Below is a small trained network, with its code and all its weights. Each question gives an input and a class and asks what happens when units are switched off, that is, made to give their printed mean instead of their output.

import numpy as np


def w(rows, s, z=0):
    codes = np.array(rows[::2]) - 128.0
    scale = np.full(codes.shape[1], s)
    scale[-1] = z or s
    return codes * scale


def norm(h):
    return h / np.sqrt((h * h).mean(-1, keepdims=True) + 1e-5)


def f(y):
    return y / 2 * (1 + np.tanh(0.7978845608 * (y + 0.044715 * y**3)))


def log_softmax(a):
    a = a - a.max(-1, keepdims=True)
    return a - np.log(np.exp(a).sum(-1, keepdims=True))


def net(x, mask):
    res = np.array(x, float).reshape(1, 7) / 4 @ E
    u = 0
    for l in range(3):
        y = f(norm(res) @ A[l][:, :-1].T + A[l][:, -1])
        res = res + np.where(mask[u : u + 13], y, B[l][:, -1]) @ B[l][:, :-1]
        u += 13
    return log_softmax(norm(res)[-1] @ U[:, :-1].T + U[:, -1])


A, B = {}, {}
E = w([
[127,128,127,128,126],'x0',
[23,130,113,215,128],'x1',
[112,175,254,113,111],'x2',
[121,207,82,118,135],'x3',
[127,126,127,130,124],'x4',
[217,161,139,231,133],'x5',
[128,127,128,127,130],'x6',
],0.0095)
A[0] = w([
[107,152,161,137,191,150],'0.n0',
[16,139,75,170,219,114],'0.n1',
[89,141,102,91,87,109],'0.n2',
[97,146,155,154,149,3],'0.n3',
[99,174,204,116,131,38],'0.n4',
[214,128,65,139,120,188],'0.n5',
[170,197,169,181,242,111],'0.n6',
[57,93,84,86,143,111],'0.n7',
[162,173,128,181,179,35],'0.n8',
[108,255,62,104,126,54],'0.n9',
[67,139,99,33,180,59],'0.n10',
[139,165,102,253,215,141],'0.n11',
[124,238,90,121,60,68],'0.n12',
],0.011,0.0044)
B[0] = w([
[110,167,106,116,127,149],'0.n0',
[112,136,116,122,93,246],'0.n1',
[153,90,146,141,73,155],'0.n2',
[179,140,88,119,135,120],'0.n3',
[148,190,165,108,113,160],'0.n4',
[116,137,157,90,81,239],'0.n5',
[146,90,128,130,54,195],'0.n6',
[154,103,178,134,69,205],'0.n7',
[126,75,118,173,97,151],'0.n8',
[149,6,207,156,193,185],'0.n9',
[116,112,108,108,69,197],'0.n10',
[121,122,149,112,69,254],'0.n11',
[115,84,169,133,175,159],'0.n12',
],0.011,0.006)
A[1] = w([
[147,70,58,139,69,110],'1.n0',
[114,81,123,144,82,125],'1.n1',
[152,63,1,131,165,35],'1.n2',
[147,140,129,175,128,5],'1.n3',
[96,171,124,56,98,144],'1.n4',
[115,163,101,74,89,147],'1.n5',
[58,158,103,65,192,138],'1.n6',
[209,138,96,191,125,15],'1.n7',
[179,140,131,108,133,73],'1.n8',
[54,99,157,204,153,80],'1.n9',
[139,99,52,130,118,192],'1.n10',
[173,184,85,222,137,120],'1.n11',
[134,54,188,138,149,177],'1.n12',
],0.013,0.0031)
B[1] = w([
[106,187,236,151,144,253],'1.n0',
[208,89,179,144,197,240],'1.n1',
[58,227,246,104,176,144],'1.n2',
[179,104,132,124,118,118],'1.n3',
[161,72,134,207,117,184],'1.n4',
[184,93,157,162,130,174],'1.n5',
[129,68,135,217,170,128],'1.n6',
[219,61,164,156,121,141],'1.n7',
[136,192,89,181,85,140],'1.n8',
[135,189,2,161,131,174],'1.n9',
[104,249,242,157,154,172],'1.n10',
[128,69,208,175,87,135],'1.n11',
[164,157,59,251,230,219],'1.n12',
],0.007,0.0075)
A[2] = w([
[163,132,187,179,126,159],'2.n0',
[98,119,142,64,144,163],'2.n1',
[178,81,186,87,185,157],'2.n2',
[59,97,113,56,107,169],'2.n3',
[72,120,121,173,91,170],'2.n4',
[135,185,123,156,230,129],'2.n5',
[114,91,134,198,91,143],'2.n6',
[187,141,87,38,121,97],'2.n7',
[135,107,114,159,253,254],'2.n8',
[109,130,163,122,144,105],'2.n9',
[64,67,133,90,207,157],'2.n10',
[189,128,174,133,200,251],'2.n11',
[140,176,155,105,4,101],'2.n12',
],0.014,0.0026)
B[2] = w([
[65,99,126,106,192,251],'2.n0',
[145,198,171,225,157,131],'2.n1',
[113,140,74,150,105,200],'2.n2',
[205,108,175,254,97,137],'2.n3',
[226,182,52,67,131,176],'2.n4',
[200,21,160,119,160,145],'2.n5',
[156,127,94,51,129,211],'2.n6',
[103,189,16,125,77,140],'2.n7',
[98,138,67,130,206,165],'2.n8',
[218,190,127,115,178,142],'2.n9',
[200,110,139,225,182,138],'2.n10',
[89,155,66,122,128,211],'2.n11',
[70,79,116,111,169,220],'2.n12',
],0.0088,0.012)
U = w([
[106,92,111,100,136,254],'0',
[185,37,199,200,23,84],'1',
[196,163,71,201,248,79],'2',
[93,99,105,74,141,177],'3',
[124,224,41,92,4,85],'4',
[51,217,244,92,155,33],'5',
],0.011,0.0088)

Each question gives the input, the list of numbers given to net, and the class t.
The units are the neurons (one row each of A and B). Each row of codes is followed by its name. A weight is (code - 128) times the scale printed after its matrix; where a second scale follows, it is the last column's (A, B and U).
mask holds one flag per neuron, layer by layer. A switched-off neuron (its flag False) gives its mean, the last column of its row in B, instead of its output. The means were averaged over made-up inputs and are rounded, as every weight is.
A unit's drop is (log p(t) with every unit on - log p(t) with that unit switched off) / (log p(t) with every unit on - log p(t) with every unit switched off).
The circuit of an input: a set's keep is (log p(t) with only the set's units on - log p(t) with every unit switched off) / (log p(t) with every unit on - log p(t) with every unit switched off). Starting from the 12 units with the biggest drops (on a tie, the unit counted first), units are removed one at a time, each time the one whose removal leaves the highest keep (on an exact tie, the one counted first), for as long as the keep stays at least 0.8.
circuit, biggest first: the units of the circuit, biggest drop first
most important unit: the unit with the biggest drop
k most important neurons: the k neurons with the biggest drops, biggest first
top k neurons in layer l: the k neurons of layer l with the biggest drops, biggest first
input [2,8,0,5,1,7,-4], class 4: top 4 neurons in layer 1	(1.n9; 1.n4; 1.n5; 1.n12)
input [0,-4,4,-5,4,3,8], class 2: circuit, biggest first	(1.n12)
input [2,7,7,0,-5,-8,4], class 1: top 2 neurons in layer 1	(1.n12; 1.n0)
input [-1,-2,-7,-8,5,2,1], class 2: 2 most important neurons	(1.n12; 0.n1)
input [2,4,-7,5,6,7,-3], class 1: circuit, biggest first	(0.n11; 1.n11)
input [4,7,0,-1,7,-8,-7], class 1: circuit, biggest first	(2.n3; 2.n0)
input [-6,-8,5,0,-5,7,7], class 4: 2 most important neurons	(2.n7; 1.n0)
input [-1,-7,-7,5,-4,3,8], class 4: 4 most important neurons	(0.n5; 1.n12; 2.n7; 2.n11)
input [-6,-6,-4,4,0,5,-8], class 0: circuit, biggest first	(0.n5; 2.n12)
input [-5,3,5,-4,0,4,5], class 0: 3 most important neurons	(1.n0; 0.n9; 1.n10)
input [8,0,4,-1,6,4,-8], class 0: top 3 neurons in layer 2	(2.n12; 2.n0; 2.n3)
input [-6,8,8,4,-5,2,5], class 4: top 4 neurons in layer 1	(1.n0; 1.n1; 1.n9; 1.n10)
input [8,2,0,4,-8,4,-7], class 0: circuit, biggest first	(0.n6; 0.n12; 2.n0)
input [7,0,-6,-8,-6,2,-4], class 2: circuit, biggest first	(1.n12; 0.n6)
input [-1,-7,-3,-2,-4,1,-5], class 4: most important neuron	(2.n7)
input [7,-1,-2,2,-8,3,4], class 3: circuit, biggest first	(0.n5; 2.n0)
input [-4,5,-1,3,5,-7,-8], class 1: circuit, biggest first	(2.n3; 2.n0)
input [5,-6,3,8,8,-3,-8], class 2: top 2 neurons in layer 0	(0.n9; 0.n12)
input [1,-7,2,1,3,-8,-6], class 1: circuit, biggest first	(2.n3; 0.n10; 2.n1)
input [6,1,-7,6,5,4,-8], class 5: 3 most important neurons	(1.n0; 1.n10; 0.n7)
input [5,-7,-5,-6,-3,-1,7], class 4: most important unit	0.n5
input [0,-7,4,8,1,1,-1], class 2: 2 most important neurons	(0.n9; 0.n12)
input [-5,-7,6,1,2,2,-1], class 4: circuit, biggest first	(1.n0; 2.n7; 0.n9)
input [-1,8,-7,1,-2,7,8], class 4: 2 most important neurons	(0.n11; 2.n4)
input [3,-4,5,5,-1,-1,0], class 2: 2 most important neurons	(0.n9; 0.n12)
input [0,-2,-5,-2,-4,0,4], class 5: 2 most important neurons	(0.n9; 0.n11)
